Here is a tiny trained network, its code and every weight. The questions are about switching its units off for an input and a class, where a switched-off unit gives its printed mean instead of its output.

import numpy as np


def w(rows, s, z=0):
    codes = np.array(rows[::2]) - 128.0
    scale = np.full(codes.shape[1], s)
    scale[-1] = z or s
    return codes * scale


def norm(h):
    return h / np.sqrt((h * h).mean(-1, keepdims=True) + 1e-5)


def f(y):
    return np.maximum(y, 0)


def log_softmax(a):
    a = a - a.max(-1, keepdims=True)
    return a - np.log(np.exp(a).sum(-1, keepdims=True))


def net(x, mask):
    res = np.array(x, float).reshape(1, 5) / 4 @ E
    u = 0
    for l in range(3):
        y = f(norm(res) @ A[l][:, :-1].T + A[l][:, -1])
        res = res + np.where(mask[u : u + 10], y, B[l][:, -1]) @ B[l][:, :-1]
        u += 10
    return log_softmax(norm(res)[-1] @ U[:, :-1].T + U[:, -1])


A, B = {}, {}
E = w([
[167,187,94,33,188,253,226,31,247,124,168,159],'x0',
[38,242,74,201,124,106,158,134,118,88,65,235],'x1',
[210,106,39,80,76,36,217,98,83,31,196,137],'x2',
[98,107,21,132,192,172,51,163,103,162,245,165],'x3',
[130,207,205,183,71,181,178,194,91,136,235,99],'x4',
],0.0042)
A[0] = w([
[70,121,172,162,129,176,75,138,137,138,59,128,92],'L0N0',
[161,99,142,89,167,98,131,122,115,117,75,165,35],'L0N1',
[161,75,150,120,150,122,151,147,46,184,113,127,145],'L0N2',
[109,154,184,121,144,101,183,113,138,52,77,130,41],'L0N3',
[125,231,179,173,75,177,140,134,78,137,209,75,69],'L0N4',
[70,91,87,89,159,83,70,58,196,146,59,199,3],'L0N5',
[167,3,72,89,72,178,73,131,127,90,44,184,57],'L0N6',
[116,139,44,143,110,32,196,69,74,51,191,84,35],'L0N7',
[148,159,96,162,163,184,195,106,111,105,81,181,86],'L0N8',
[123,77,33,211,176,135,90,92,131,196,222,185,37],'L0N9',
],0.0057,0.0036)
B[0] = w([
[151,62,123,92,156,128,170,113,106,176,148,210,240],'L0N0',
[168,195,158,167,143,124,144,78,93,120,194,99,162],'L0N1',
[147,46,97,113,123,142,152,92,130,158,150,117,202],'L0N2',
[181,170,99,67,120,163,40,135,38,168,122,127,200],'L0N3',
[143,165,147,146,248,41,111,2,109,99,170,107,253],'L0N4',
[128,199,166,172,198,60,131,73,142,119,189,69,243],'L0N5',
[98,166,141,170,209,85,155,65,110,112,168,63,214],'L0N6',
[158,72,164,84,162,113,135,152,149,141,121,219,252],'L0N7',
[87,77,102,168,98,134,123,185,144,126,147,62,221],'L0N8',
[121,175,141,52,117,150,102,143,71,127,123,102,247],'L0N9',
],0.0059,0.0037)
A[1] = w([
[77,146,152,48,139,185,173,84,183,117,190,73,150],'L1N0',
[134,145,223,118,47,82,160,85,147,129,2,104,36],'L1N1',
[120,141,189,118,161,54,129,152,39,141,137,117,114],'L1N2',
[126,136,106,175,109,173,81,143,126,77,124,99,75],'L1N3',
[90,163,69,70,111,163,67,120,52,103,129,99,2],'L1N4',
[63,222,87,207,112,56,133,150,106,108,70,198,130],'L1N5',
[100,149,176,161,181,190,110,124,103,175,128,154,138],'L1N6',
[108,60,118,122,115,69,66,115,63,168,117,99,116],'L1N7',
[106,169,74,170,143,151,140,151,146,118,137,215,141],'L1N8',
[198,165,196,123,89,141,201,81,136,99,73,105,127],'L1N9',
],0.0057,0.0032)
B[1] = w([
[122,119,103,224,61,114,98,149,114,85,40,141,245],'L1N0',
[108,150,29,68,149,177,67,94,8,209,217,128,187],'L1N1',
[124,153,76,185,63,151,138,117,156,169,114,149,255],'L1N2',
[136,122,146,79,136,97,148,179,131,100,126,128,129],'L1N3',
[202,189,113,118,137,158,58,174,91,135,136,132,153],'L1N4',
[110,87,165,34,99,154,136,130,163,37,133,3,226],'L1N5',
[158,123,126,56,117,54,187,134,152,126,119,162,216],'L1N6',
[126,140,86,200,119,133,154,144,149,93,83,147,224],'L1N7',
[133,101,169,53,66,132,122,120,141,136,129,64,184],'L1N8',
[104,127,49,107,146,156,95,148,83,175,193,137,213],'L1N9',
],0.0063,0.0056)
A[2] = w([
[172,46,154,128,163,167,76,130,145,157,117,42,67],'L2N0',
[165,172,73,118,150,254,178,68,207,97,115,150,27],'L2N1',
[34,143,247,134,178,169,86,153,174,237,61,132,149],'L2N2',
[169,72,133,63,154,95,211,117,152,152,99,222,217],'L2N3',
[149,186,234,189,71,148,181,161,95,123,230,139,51],'L2N4',
[82,126,118,217,54,127,147,207,108,93,87,114,72],'L2N5',
[165,164,81,160,69,94,133,76,127,61,141,99,184],'L2N6',
[127,168,84,102,181,136,30,238,121,106,181,145,4],'L2N7',
[174,25,119,218,89,162,105,94,114,131,160,92,63],'L2N8',
[100,92,129,79,69,108,151,130,84,88,119,97,160],'L2N9',
],0.0061,0.0021)
B[2] = w([
[75,170,130,80,71,93,185,138,129,58,150,111,164],'L2N0',
[93,8,96,209,60,92,121,156,94,175,89,91,193],'L2N1',
[221,84,114,102,147,102,151,175,89,49,220,197,182],'L2N2',
[87,209,211,181,130,129,77,202,81,125,129,176,187],'L2N3',
[104,79,50,137,217,3,99,63,127,64,43,82,175],'L2N4',
[147,86,84,188,114,172,148,122,191,193,97,144,166],'L2N5',
[128,139,186,137,164,142,111,166,165,194,131,160,254],'L2N6',
[155,170,148,109,76,178,181,26,53,226,90,101,179],'L2N7',
[63,184,148,60,123,208,144,143,199,80,90,122,202],'L2N8',
[138,92,165,112,173,207,144,135,156,128,158,139,199],'L2N9',
],0.0063,0.0065)
U = w([
[111,144,113,176,214,37,130,48,122,107,135,76,170],'0',
[135,157,70,83,97,189,114,96,34,209,155,120,156],'1',
[161,85,176,111,142,98,146,208,114,106,170,253,146],'2',
[98,48,79,226,58,153,135,168,171,166,76,105,156],'3',
[78,129,165,46,92,182,155,157,199,66,134,46,159],'4',
[119,242,181,184,133,179,103,143,157,166,90,154,154],'5',
[178,171,138,131,90,134,87,126,190,130,111,140,3],'6',
[169,162,149,135,77,129,78,124,169,121,109,131,4],'7',
],0.013,0.005)

Each question gives the input, the list of numbers given to net, and the class t.
The units are the neurons (one row each of A and B). Each row of codes is followed by its name. A weight is (code - 128) times the scale printed after its matrix; where a second scale follows, it is the last column's (A, B and U).
mask holds one flag per neuron, layer by layer. A switched-off neuron (its flag False) gives its mean, the last column of its row in B, instead of its output. The means were averaged over made-up inputs and are rounded, as every weight is.
A unit's drop is (log p(t) with every unit on - log p(t) with that unit switched off) / (log p(t) with every unit on - log p(t) with every unit switched off).
The circuit of an input: a set's keep is (log p(t) with only the set's units on - log p(t) with every unit switched off) / (log p(t) with every unit on - log p(t) with every unit switched off). Starting from the 12 units with the biggest drops (on a tie, the unit counted first), units are removed one at a time, each time the one whose removal leaves the highest keep (on an exact tie, the one counted first), for as long as the keep stays at least 0.8.
circuit, biggest first: the units of the circuit, biggest drop first
k most important neurons: the k neurons with the biggest drops, biggest first
k most important neurons of layer l: the k neurons of layer l with the biggest drops, biggest first
input [1,-6,-4,-6,-2], class 1: 3 most important neurons -> (L1N1 L1N9 L1N5)
input [7,2,-1,-1,-5], class 3: most important neuron -> (L2N1)
input [5,-8,-8,6,-1], class 2: circuit, biggest first -> (L2N2 L1N5 L1N1)
input [-7,2,-7,-1,4], class 2: 4 most important neurons -> (L2N2 L1N0 L0N0 L1N6)
input [8,-6,-8,-4,1], class 2: circuit, biggest first -> (L2N2 L1N5)
input [1,1,-5,-7,-7], class 0: 2 most important neurons -> (L0N5 L0N6)
input [8,4,-6,-8,-7], class 1: circuit, biggest first -> (L1N1 L1N9)
input [-6,-6,-2,-7,4], class 1: 2 most important neurons -> (L1N1 L1N5)
input [-2,5,-5,1,-5], class 0: 3 most important neurons -> (L0N5 L0N7 L1N5)
input [0,-6,2,3,5], class 4: 3 most important neurons -> (L2N8 L0N5 L0N2)
input [8,-1,6,7,2], class 3: circuit, biggest first -> (L2N1 L1N0)
input [7,2,-8,-7,1], class 2: 2 most important neurons -> (L2N2 L0N0)
input [-5,1,-8,8,-3], class 1: 3 most important neurons -> (L0N9 L2N7 L0N7)
input [2,7,-3,-8,-2], class 1: circuit, biggest first -> (L1N1)
input [5,5,-4,-8,8], class 0: 2 most important neurons -> (L0N4 L2N4)
input [-5,-7,2,-5,4], class 4: 3 most important neurons -> (L2N8 L1N0 L0N2)
input [-8,-4,-4,-8,-2], class 1: 2 most important neurons of layer 1 -> (L1N1 L1N0)
input [5,-5,1,-1,-6], class 0: 4 most important neurons -> (L0N6 L0N5 L1N2 L1N5)
input [-2,-8,3,7,5], class 4: 3 most important neurons -> (L2N8 L1N1 L1N9)
input [4,8,6,-4,-4], class 4: 2 most important neurons -> (L1N5 L0N8)
input [6,-4,-4,-3,-4], class 3: circuit, biggest first -> (L2N1)
input [-2,2,3,-1,1], class 5: 2 most important neurons of layer 0 -> (L0N7 L0N0)
input [-7,2,-1,-8,-5], class 1: 2 most important neurons -> (L1N1 L1N0)
input [-8,7,-7,8,1], class 1: 2 most important neurons of layer 2 -> (L2N7 L2N1)
input [-5,8,-8,-8,2], class 1: 2 most important neurons of layer 0 -> (L0N7 L0N3)
input [-6,-3,8,-2,8], class 0: 2 most important neurons of layer 0 -> (L0N4 L0N0)
input [-5,5,-6,6,-8], class 0: circuit, biggest first -> (L0N5)
input [4,1,1,5,-6], class 0: 3 most important neurons of layer 0 -> (L0N5 L0N6 L0N3)
input [4,-3,8,-1,6], class 2: 2 most important neurons of layer 0 -> (L0N7 L0N5)
input [0,0,-7,5,1], class 2: 2 most important neurons of layer 0 -> (L0N0 L0N3)
